Where the symbols take the states:
q495 ζ q34
q495 ρ q846
q495 λ q999
q495 ε q192
q495 ψ q648
q495 τ q531
q909 ζ q892
q909 ρ q259
q909 λ q889
q909 ε q91
q909 ψ q356
q909 τ q477
q259 ζ q889
q259 ρ q335
q259 λ q421
q259 ε q350
q259 ψ q763
q259 τ q909
q151 ζ q769
q151 ρ q851
q151 λ q156
q151 ε q962
q151 ψ q140
q151 τ q590
q362 ζ q936
q362 ρ q408
q362 λ q478
q362 ε q476
q362 ψ q785
q362 τ q912
q91 ζ q477
q91 ρ q350
q91 λ q909
q91 ε q633
q91 ψ q117
q91 τ q10
q156 ζ q520
q156 ρ q181
q156 λ q476
q156 ε q151
q156 ψ q168
q156 τ q769
q785 ζ q151
q785 ρ q894
q785 λ q851
q785 ε q925
q785 ψ q937
q785 τ q962
q531 ζ q347
q531 ρ q495
q531 λ q34
q531 ε q418
q531 ψ q435
q531 τ q492
q402 ζ q259
q402 ρ q295
q402 λ q335
q402 ε q970
q402 ψ q231
q402 τ q350
q898 ζ q345
q898 ρ q646
q898 λ q676
q898 ε q34
q898 ψ q596
q898 τ q420
q356 ζ q411
q356 ρ q763
q356 λ q736
q356 ε q117
q356 ψ q421
q356 τ q494
q231 ζ q763
q231 ρ q936
q231 λ q926
q231 ε q93
q231 ψ q590
q231 τ q26
q926 ζ q128
q926 ρ q955
q926 λ q288
q926 ε q231
q926 ψ q769
q926 τ q763
q93 ζ q26
q93 ρ q912
q93 λ q231
q93 ε q16
q93 ψ q295
q93 τ q915
q510 ζ q807
q510 ρ q760
q510 λ q596
q510 ε q435
q510 ψ q646
q510 τ q536
q753 ζ q51
q753 ρ q807
q753 λ q109
q753 ε q451
q753 ψ q345
q753 τ q894
q571 ζ q959
q571 ρ q345
q571 λ q367
q571 ε q95
q571 ψ q109
q571 τ q937
q959 ζ q168
q959 ρ q367
q959 λ q314
q959 ε q937
q959 ψ q952
q959 τ q140
q970 ζ q350
q970 ρ q28
q970 λ q402
q970 ε q128
q970 ψ q93
q970 τ q910
q168 ζ q908
q168 ρ q314
q168 λ q925
q168 ε q140
q168 ψ q143
q168 τ q57
q57 ζ q28
q57 ρ q168
q57 λ q908
q57 ε q955
q57 ψ q476
q57 τ q288
q478 ζ q955
q478 ρ q937
q478 λ q140
q478 ε q362
q478 ψ q851
q478 τ q936
q955 ζ q288
q955 ρ q140
q955 λ q57
q955 ε q936
q955 ψ q156
q955 τ q926
q314 ζ q925
q314 ρ q337
q314 λ q145
q314 ε q959
q314 ψ q82
q314 τ q168
q143 ζ q362
q143 ρ q82
q143 λ q408
q143 ε q181
q143 ψ q145
q143 τ q476
q16 ζ q915
q16 ρ q520
q16 λ q93
q16 ε q954
q16 ψ q28
q16 τ q21
q41 ζ q544
q41 ρ q915
q41 λ q117
q41 ε q328
q41 ψ q350
q41 τ q325
q34 ζ q420
q34 ρ q999
q34 λ q898
q34 ε q531
q34 ψ q510
q34 τ q347
q894 ζ q851
q894 ρ q753
q894 λ q51
q894 ε q145
q894 ψ q571
q894 τ q785
q648 ζ q510
q648 ρ q671
q648 λ q760
q648 ε q528
q648 ψ q157
q648 τ q435
q299 ζ q727
q299 ρ q289
q299 λ q528
q299 ε q646
q299 ψ q395
q299 τ q676
q335 ζ q421
q335 ρ q590
q335 λ q954
q335 ε q402
q335 ψ q926
q335 τ q259
q213 ζ q337
q213 ρ q727
q213 λ q475
q213 ε q345
q213 ψ q531
q213 τ q367
q89 ζ q846
q89 ρ q997
q89 λ q904
q89 ε q188
q89 ψ q120
q89 τ q395
q120 ζ q671
q120 ρ q325
q120 λ q574
q120 ε q932
q120 ψ q10
q120 τ q144
q477 ζ q390
q477 ρ q909
q477 λ q892
q477 ε q10
q477 ψ q494
q477 τ q911
q492 ζ q82
q492 ρ q531
q492 λ q347
q492 ε q109
q492 ψ q475
q492 τ q952
q760 ζ q596
q760 ρ q265
q760 λ q267
q760 ε q648
q760 ψ q758
q760 τ q510
q418 ζ q492
q418 ρ q192
q418 λ q531
q418 ε q807
q418 ψ q727
q418 τ q109
q889 ζ q747
q889 ρ q421
q889 λ q328
q889 ε q909
q889 ψ q736
q889 τ q892
q337 ζ q145
q337 ρ q475
q337 λ q451
q337 ε q367
q337 ψ q347
q337 τ q314
q325 ζ q574
q325 ρ q41
q325 λ q544
q325 ε q747
q325 ψ q91
q325 τ q120
q646 ζ q676
q646 ρ q758
q646 λ q299
q646 ε q999
q646 ψ q267
q646 τ q898
q140 ζ q57
q140 ρ q959
q140 λ q168
q140 ε q478
q140 ψ q181
q140 τ q955
q451 ζ q894
q451 ρ q536
q451 λ q753
q451 ε q337
q451 ψ q420
q451 τ q145
q528 ζ q435
q528 ρ q144
q528 λ q648
q528 ε q299
q528 ψ q846
q528 τ q727
q265 ζ q267
q265 ρ q52
q265 λ q188
q265 ε q671
q265 ψ q390
q265 τ q760
q758 ζ q299
q758 ρ q390
q758 λ q289
q758 ε q157
q758 ψ q188
q758 τ q646
q408 ζ q478
q408 ρ q95
q408 λ q937
q408 ε q143
q408 ψ q894
q408 τ q362
q936 ζ q926
q936 ρ q478
q936 λ q955
q936 ε q912
q936 ψ q151
q936 τ q231
q954 ζ q21
q954 ρ q769
q954 λ q16
q954 ε q335
q954 ψ q288
q954 τ q421
q851 ζ q156
q851 ρ q51
q851 λ q181
q851 ε q785
q851 ψ q959
q851 τ q151
q157 ζ q646
q157 ρ q911
q157 λ q758
q157 ε q846
q157 ψ q265
q157 τ q999
q962 ζ q590
q962 ρ q785
q962 λ q151
q962 ε q908
q962 ψ q478
q962 τ q295
q421 ζ q328
q421 ρ q954
q421 λ q21
q421 ε q259
q421 ψ q128
q421 τ q889
q145 ζ q785
q145 ρ q451
q145 λ q894
q145 ε q314
q145 ψ q95
q145 τ q925
q671 ζ q760
q671 ρ q574
q671 λ q265
q671 ε q144
q671 ψ q911
q671 τ q648
q520 ζ q93
q520 ρ q476
q520 λ q912
q520 ε q769
q520 ψ q908
q520 τ q16
q915 ζ q117
q915 ρ q93
q915 λ q26
q915 ε q21
q915 ψ q402
q915 τ q41
q904 ζ q157
q904 ρ q10
q904 λ q911
q904 ε q89
q904 ψ q574
q904 τ q846
q328 ζ q325
q328 ρ q21
q328 λ q41
q328 ε q889
q328 ψ q910
q328 τ q747
q52 ζ q188
q52 ρ q494
q52 λ q470
q52 ε q574
q52 ψ q892
q52 τ q265
q144 ζ q648
q144 ρ q120
q144 λ q671
q144 ε q289
q144 ψ q904
q144 τ q528
q21 ζ q41
q21 ρ q16
q21 λ q915
q21 ε q421
q21 ψ q970
q21 τ q328
q192 ζ q531
q192 ρ q395
q192 λ q495
q192 ε q596
q192 ψ q528
q192 τ q418
q932 ζ q144
q932 ρ q747
q932 λ q120
q932 ε q390
q932 ψ q997
q932 τ q289
q727 ζ q475
q727 ρ q528
q727 λ q435
q727 ε q676
q727 ψ q495
q727 τ q213
q807 ζ q109
q807 ρ q596
q807 λ q418
q807 ε q536
q807 ψ q676
q807 τ q753
q925 ζ q962
q925 ρ q145
q925 λ q785
q925 ε q168
q925 ψ q408
q925 τ q908
q420 ζ q571
q420 ρ q898
q420 λ q345
q420 ε q347
q420 ψ q807
q420 τ q95
q117 ζ q494
q117 ρ q26
q117 λ q356
q117 ε q41
q117 ψ q259
q117 τ q544
q10 ζ q911
q10 ρ q91
q10 λ q477
q10 ε q997
q10 ψ q544
q10 τ q904
q736 ζ q633
q736 ρ q128
q736 λ q910
q736 ε q356
q736 ψ q21
q736 τ q411
q536 ζ q753
q536 ρ q510
q536 λ q807
q536 ε q475
q536 ψ q898
q536 τ q451
q347 ζ q95
q347 ρ q34
q347 λ q420
q347 ε q492
q347 ψ q536
q347 τ q82
q912 ζ q231
q912 ρ q362
q912 λ q936
q912 ε q520
q912 ψ q962
q912 τ q93
q109 ζ q952
q109 ρ q418
q109 λ q492
q109 ε q753
q109 ψ q213
q109 τ q51
q470 ζ q89
q470 ρ q411
q470 λ q997
q470 ε q52
q470 ψ q747
q470 τ q188
q676 ζ q213
q676 ρ q299
q676 λ q727
q676 ε q898
q676 ψ q192
q676 τ q345
q350 ζ q909
q350 ρ q402
q350 λ q259
q350 ε q910
q350 ψ q26
q350 τ q91
q345 ζ q367
q345 ρ q676
q345 λ q213
q345 ε q420
q345 ψ q418
q345 τ q571
q494 ζ q470
q494 ρ q356
q494 λ q411
q494 ε q544
q494 ψ q889
q494 τ q52
q892 ζ q932
q892 ρ q889
q892 λ q747
q892 ε q477
q892 ψ q411
q892 τ q390
q633 ζ q10
q633 ρ q910
q633 λ q91
q633 ε q411
q633 ψ q41
q633 τ q997
q937 ζ q140
q937 ρ q571
q937 λ q959
q937 ε q408
q937 ψ q51
q937 τ q478
q763 ζ q736
q763 ρ q926
q763 λ q128
q763 ε q26
q763 ψ q954
q763 τ q356
q769 ζ q16
q769 ρ q156
q769 λ q520
q769 ε q590
q769 ψ q57
q769 τ q954
q390 ζ q289
q390 ρ q892
q390 λ q932
q390 ε q911
q390 ψ q470
q390 τ q758
q999 ζ q898
q999 ρ q157
q999 λ q646
q999 ε q495
q999 ψ q760
q999 τ q34
q476 ζ q912
q476 ρ q143
q476 λ q362
q476 ε q156
q476 ψ q925
q476 τ q520
q910 ζ q91
q910 ρ q970
q910 λ q350
q910 ε q736
q910 ψ q915
q910 τ q633
q411 ζ q997
q411 ρ q736
q411 λ q633
q411 ε q494
q411 ψ q328
q411 τ q470
q288 ζ q970
q288 ρ q57
q288 λ q28
q288 ε q926
q288 ψ q520
q288 τ q128
q181 ζ q476
q181 ρ q952
q181 λ q143
q181 ε q851
q181 ψ q314
q181 τ q156
q997 ζ q904
q997 ρ q633
q997 λ q10
q997 ε q470
q997 ψ q325
q997 τ q89
q82 ζ q408
q82 ρ q347
q82 λ q95
q82 ε q952
q82 ψ q451
q82 τ q143
q747 ζ q120
q747 ρ q328
q747 λ q325
q747 ε q892
q747 ψ q633
q747 τ q932
q367 ζ q314
q367 ρ q213
q367 λ q337
q367 ε q571
q367 ψ q492
q367 τ q959
q95 ζ q937
q95 ρ q420
q95 λ q571
q95 ε q82
q95 ψ q753
q95 τ q408
q435 ζ q536
q435 ρ q648
q435 λ q510
q435 ε q727
q435 ψ q999
q435 τ q475
q267 ζ q192
q267 ρ q188
q267 λ q395
q267 ε q760
q267 ψ q289
q267 τ q596
q51 ζ q181
q51 ρ q109
q51 λ q952
q51 ε q894
q51 ψ q367
q51 τ q851
q188 ζ q395
q188 ρ q470
q188 λ q89
q188 ε q265
q188 ψ q932
q188 τ q267
q596 ζ q418
q596 ρ q267
q596 λ q192
q596 ε q510
q596 ψ q299
q596 τ q807
q846 ζ q999
q846 ρ q904
q846 λ q157
q846 ε q395
q846 ψ q671
q846 τ q495
q28 ζ q402
q28 ρ q908
q28 λ q295
q28 ε q288
q28 ψ q912
q28 τ q970
q911 ζ q758
q911 ρ q477
q911 λ q390
q911 ε q904
q911 ψ q52
q911 τ q157
q590 ζ q954
q590 ρ q151
q590 λ q769
q590 ε q295
q590 ψ q955
q590 τ q335
q289 ζ q528
q289 ρ q932
q289 λ q144
q289 ε q758
q289 ψ q89
q289 τ q299
q128 ζ q910
q128 ρ q288
q128 λ q970
q128 ε q763
q128 ψ q16
q128 τ q736
q908 ζ q295
q908 ρ q925
q908 λ q962
q908 ε q57
q908 ψ q362
q908 τ q28
q475 ζ q451
q475 ρ q435
q475 λ q536
q475 ε q213
q475 ψ q34
q475 τ q337
q26 ζ q356
q26 ρ q231
q26 λ q763
q26 ε q915
q26 ψ q335
q26 τ q117
q574 ζ q265
q574 ρ q544
q574 λ q52
q574 ε q120
q574 ψ q477
q574 τ q671
q952 ζ q143
q952 ρ q492
q952 λ q82
q952 ε q51
q952 ψ q337
q952 τ q181
q295 ζ q335
q295 ρ q962
q295 λ q590
q295 ε q28
q295 ψ q936
q295 τ q402
q544 ζ q52
q544 ρ q117
q544 λ q494
q544 ε q325
q544 ψ q909
q544 τ q574
q395 ζ q495
q395 ρ q89
q395 λ q846
q395 ε q267
q395 ψ q144
q395 τ q192

In the rows, 484 means zero.

The rows follow the links: the fewer symbols apart two states are, the more alike their rows tend to be.

Named rows; a name shown again gets a slightly different row:
q912: 351 561 208 285 333 412 561 374 456 326 490 278 187 654 306 93 611 536 607 415 539 577 383 531 815 360 684 602 492 233 294 509 473 310 732 502 539 766 237 428 679 365 444 524 322 477 553 490 363
q494: 486 666 621 845 765 747 374 552 607 488 391 639 378 539 611 584 559 262 471 494 331 291 583 642 387 710 280 496 712 438 446 483 617 522 257 751 508 285 417 321 578 877 247 479 527 429 265 490 321
q181: 570 362 500 302 371 477 510 560 173 401 543 365 251 150 551 354 515 237 604 198 727 548 412 369 377 254 340 436 375 602 203 598 569 693 701 345 456 343 490 494 608 257 720 542 408 504 501 146 529
q16: 484 518 383 686 535 332 489 67 606 368 582 339 374 658 431 424 682 920 649 630 557 635 345 745 655 419 472 521 584 380 432 489 758 200 654 388 606 483 223 582 601 469 546 633 417 589 664 468 307
q937: 679 405 541 408 363 521 458 593 233 370 506 404 237 193 543 494 540 199 594 248 722 508 408 390 376 317 292 410 282 626 174 585 636 687 665 371 375 309 499 459 580 341 778 477 428 464 363 91 499
q10: 474 632 710 789 733 731 447 631 577 471 475 636 526 427 615 581 396 188 417 480 435 433 662 661 251 612 226 486 773 522 539 540 525 677 299 701 418 182 462 404 608 812 214 502 595 474 491 408 380
q769: 400 606 228 361 359 413 546 315 525 302 505 284 179 699 296 165 643 612 620 474 534 599 385 604 804 383 657 596 493 251 307 499 539 260 742 500 522 749 209 443 685 403 468 530 348 490 563 471 332
q231: 492 578 337 630 478 341 491 121 606 329 574 322 306 702 380 377 683 851 639 606 571 643 352 761 706 413 503 536 540 335 401 499 737 195 699 422 558 556 190 552 628 468 553 594 395 563 638 449 289
q117: 279 523 492 715 792 630 364 309 491 651 370 575 363 558 645 449 668 590 512 479 229 190 437 530 514 719 403 486 718 406 469 400 622 322 213 678 824 416 446 342 459 733 265 607 426 480 255 719 393
q671: 280 554 502 288 496 583 625 775 569 554 478 589 738 541 415 338 203 234 297 483 372 551 694 443 404 509 645 567 672 438 742 470 55 659 367 658 387 585 580 477 488 532 111 450 584 443 702 675 559
q156: 299 418 287 85 331 426 598 473 210 437 513 284 244 367 417 30 537 356 571 225 592 555 385 361 631 272 618 559 496 397 287 526 366 516 718 435 620 637 413 446 635 208 477 603 334 503 610 432 515
q753: 653 310 484 349 328 479 343 593 322 590 348 522 426 353 519 695 546 408 471 418 469 256 399 143 485 553 529 377 60 607 355 401 518 495 413 368 463 579 720 411 254 369 835 315 454 390 47 437 653
q470: 454 611 699 714 732 705 494 674 565 485 497 648 590 393 622 555 347 173 399 457 446 484 693 651 208 576 235 473 800 561 581 557 450 728 308 683 427 170 491 446 606 748 182 530 616 495 572 428 420
q288: 491 608 298 553 427 372 510 175 606 306 547 304 268 726 336 317 674 786 635 582 562 645 359 716 755 392 555 575 525 291 367 498 683 213 723 447 510 625 165 524 665 463 515 574 380 535 599 453 290
q763: 366 410 455 687 679 338 470 16 489 549 565 408 476 535 595 462 680 995 610 574 448 502 326 657 538 493 420 470 688 467 514 448 763 230 471 388 827 374 357 589 476 465 504 734 415 627 629 598 412
q915: 322 396 452 667 718 376 442 37 467 611 535 444 477 502 617 444 681 950 598 536 398 437 325 600 521 544 415 473 705 474 515 420 722 252 401 416 882 359 403 563 443 495 451 737 405 616 579 657 427
q265: 271 554 516 315 514 593 621 773 538 553 497 586 739 492 451 327 191 231 285 464 371 552 692 465 380 490 599 562 708 453 745 494 68 675 367 651 411 553 591 475 493 535 98 469 593 465 717 677 563
q633: 436 652 587 808 761 741 372 510 595 525 367 638 346 565 610 550 595 310 475 502 292 246 561 608 427 734 306 486 702 415 449 456 620 461 233 760 574 335 412 300 555 868 257 506 500 422 226 552 323
q955: 309 526 218 181 315 436 576 414 380 363 474 271 193 569 326 52 594 486 591 344 535 577 393 476 757 336 683 610 501 278 299 508 410 362 717 499 572 763 286 416 668 317 442 545 327 470 569 492 417
q528: 599 622 473 478 318 442 542 688 824 395 487 567 774 776 245 646 262 517 305 745 448 645 633 563 564 517 702 543 370 414 759 473 238 454 499 531 113 719 493 567 412 549 395 253 625 412 600 578 484
q476: 296 401 299 74 335 418 598 489 191 441 517 285 252 311 440 48 511 344 578 189 600 547 376 344 591 263 589 545 490 412 274 541 378 541 707 418 622 608 432 454 634 210 504 605 348 503 610 408 522
q213: 599 228 530 335 360 304 418 486 371 682 450 527 694 348 527 746 446 690 433 524 470 376 392 192 419 510 565 369 142 678 573 395 459 474 395 249 515 523 780 595 140 266 815 398 511 480 334 563 733
q89: 265 545 560 345 572 597 598 754 520 570 504 590 752 442 496 347 211 205 308 446 378 548 691 483 308 482 523 548 774 496 749 505 110 726 348 642 437 443 600 492 514 559 100 503 602 477 735 628 558
q646: 665 599 495 543 313 404 536 619 823 389 509 547 798 761 266 748 269 584 344 788 478 679 611 578 530 512 649 503 309 450 761 479 312 438 526 463 103 665 517 590 367 528 490 258 632 430 612 540 493
q926: 495 597 327 598 446 368 512 157 613 305 561 309 282 725 371 361 682 803 645 595 575 653 363 743 740 399 530 546 529 315 385 500 712 196 710 435 529 594 180 530 643 471 535 575 378 558 615 447 286
q747: 495 669 668 832 753 745 401 603 611 469 447 637 433 482 596 599 484 211 459 502 384 361 636 667 314 659 233 477 735 478 496 513 590 599 283 723 443 228 432 361 603 839 245 486 573 448 366 427 334
q435: 731 408 574 567 350 303 489 474 687 478 565 533 863 577 394 858 326 777 396 757 565 654 510 507 414 463 542 414 245 617 747 459 459 447 517 280 231 502 609 708 264 387 694 348 623 524 634 484 579

Each walk starts at a row. The symbols on each line, taken left to right, move it on to the next state.
Each answer is a row, close to the row of the state it stands for.
new walk
427 604 247 425 368 407 540 272 545 299 519 282 211 704 301 195 661 655 622 505 553 624 380 642 803 383 624 587 502 244 332 511 581 242 745 480 501 724 184 460 685 421 481 521 355 492 576 465 312
ζ τ ψ λ 422 458 431 695 639 317 473 18 534 479 582 397 454 564 550 466 686 987 628 596 491 560 328 705 557 463 416 480 650 445 488 466 770 229 538 360 752 393 309 605 507 452 526 719 415 616 673 551 375
τ ε τ 461 660 607 830 772 749 366 529 598 490 376 625 362 553 612 566 576 279 459 511 319 267 579 612 419 712 288 491 708 434 453 463 617 484 251 763 537 328 406 313 557 864 251 489 507 438 243 520 320
new walk
484 358 453 219 353 451 560 546 150 423 541 328 262 154 534 248 507 256 601 172 702 565 404 363 417 247 395 473 425 572 225 592 509 681 693 350 521 390 487 489 623 206 655 577 379 529 546 205 542
ρ λ ψ 712 383 500 428 335 532 345 653 330 498 350 518 302 362 508 673 573 291 505 387 525 261 403 205 496 547 451 388 87 585 257 442 589 531 468 416 379 529 637 370 361 432 843 298 447 364 20 314 572
λ λ τ 753 419 545 488 360 552 408 631 286 371 452 443 234 262 531 588 556 177 574 308 675 430 434 359 397 405 304 392 221 596 174 566 666 640 620 375 331 354 520 408 540 412 830 386 446 428 226 114 489
new walk
635 260 490 322 334 413 358 567 325 645 385 532 515 350 519 697 513 504 458 446 454 259 380 136 460 541 552 369 86 629 433 396 483 490 393 333 492 579 752 464 191 325 823 335 468 403 125 512 699
ζ ψ ζ 752 435 550 479 350 555 389 629 303 385 433 447 242 279 527 616 570 183 569 310 671 402 427 349 418 424 316 392 195 590 170 546 660 622 594 403 311 372 522 401 520 432 818 363 429 418 179 138 498
ζ ψ λ ψ ψ 683 322 500 375 332 499 348 615 321 567 334 528 369 352 513 676 555 362 485 400 495 241 403 158 484 550 499 390 56 593 310 439 539 513 429 393 429 566 693 403 285 395 840 293 442 382 38 404 625
new walk
620 252 550 396 370 266 448 439 440 640 509 529 792 390 527 778 398 785 431 596 501 501 420 275 385 464 533 371 195 706 655 417 464 466 431 221 467 487 749 660 150 273 784 409 543 513 479 544 700
ψ ζ ζ ψ ζ 743 420 514 454 326 546 337 657 329 449 367 495 256 341 505 660 578 230 538 367 580 302 430 254 461 511 403 385 97 583 226 489 630 565 506 421 326 479 591 367 424 456 830 297 439 378 46 250 529
ε ψ ρ λ ζ 642 285 484 334 332 441 347 600 323 616 354 524 472 354 528 689 530 454 472 423 461 245 385 131 488 545 549 385 78 618 382 411 500 496 406 354 474 576 737 438 207 358 841 316 446 390 90 483 666
new walk
764 427 524 477 352 558 372 658 336 403 394 470 232 311 506 650 577 216 554 343 612 360 431 307 441 482 364 383 141 582 173 530 643 602 560 417 334 430 542 369 477 448 833 325 440 376 95 180 504
λ λ ζ τ τ 333 551 214 225 323 437 577 393 416 350 490 273 189 614 297 68 611 505 600 370 533 560 378 503 793 337 679 606 496 250 294 505 442 325 731 518 553 762 259 420 674 329 439 535 341 481 575 504 399
τ τ ε ρ 501 549 354 664 500 339 491 93 608 339 573 341 351 672 419 410 692 890 644 625 557 640 345 747 684 412 481 528 558 345 407 510 769 190 677 406 579 525 207 572 618 469 538 618 411 583 647 455 302
new walk
314 549 635 471 638 649 596 730 513 564 521 609 724 372 573 407 240 191 329 436 406 532 708 542 233 499 398 517 799 527 692 534 217 765 328 642 458 309 569 489 547 610 118 537 610 506 728 547 526
ε ρ λ 507 655 671 834 749 739 425 607 606 464 461 637 471 471 615 606 457 198 442 493 411 389 638 669 286 646 221 485 738 500 507 513 563 622 288 719 435 201 425 363 602 843 224 500 573 462 396 413 354
ζ τ τ 634 621 487 514 322 427 533 665 822 394 506 545 791 784 260 705 276 547 322 767 471 664 636 573 535 506 675 524 339 436 751 470 280 449 501 495 99 686 508 579 389 537 440 249 624 431 608 558 489
new walk
304 397 458 652 729 376 433 54 447 631 523 466 469 495 639 439 693 919 578 527 358 398 345 581 515 543 423 467 721 478 525 414 703 248 377 454 914 370 414 523 449 512 429 747 399 595 540 687 426
ψ ψ λ τ 330 409 451 674 703 350 448 14 482 590 558 425 478 511 602 449 685 970 605 555 420 469 326 642 524 514 411 467 703 476 508 432 745 249 440 396 860 363 383 571 460 478 473 731 414 620 602 633 415
τ ε ψ 245 415 468 660 764 473 403 135 426 677 449 510 435 505 663 423 681 803 552 501 286 284 369 532 517 632 427 492 739 441 512 400 662 257 278 532 924 394 441 458 419 594 358 719 397 563 415 740 437
new walk
652 392 530 379 374 506 478 584 209 381 523 376 243 169 548 448 536 207 595 242 729 512 409 381 379 303 296 409 317 612 180 597 622 701 679 354 411 314 504 469 605 313 763 492 425 493 416 102 515
ζ λ ρ ζ 416 351 398 158 361 435 566 514 138 442 537 313 283 200 505 161 500 290 582 170 680 566 399 349 470 235 466 494 457 523 243 573 450 646 709 363 566 447 478 487 627 198 606 598 370 529 602 279 558
τ τ τ 389 423 442 684 658 331 467 15 517 523 579 415 468 543 567 470 676 986 608 582 474 543 327 674 551 471 411 472 654 474 498 452 761 228 514 383 793 372 327 591 498 467 514 728 417 632 640 575 400
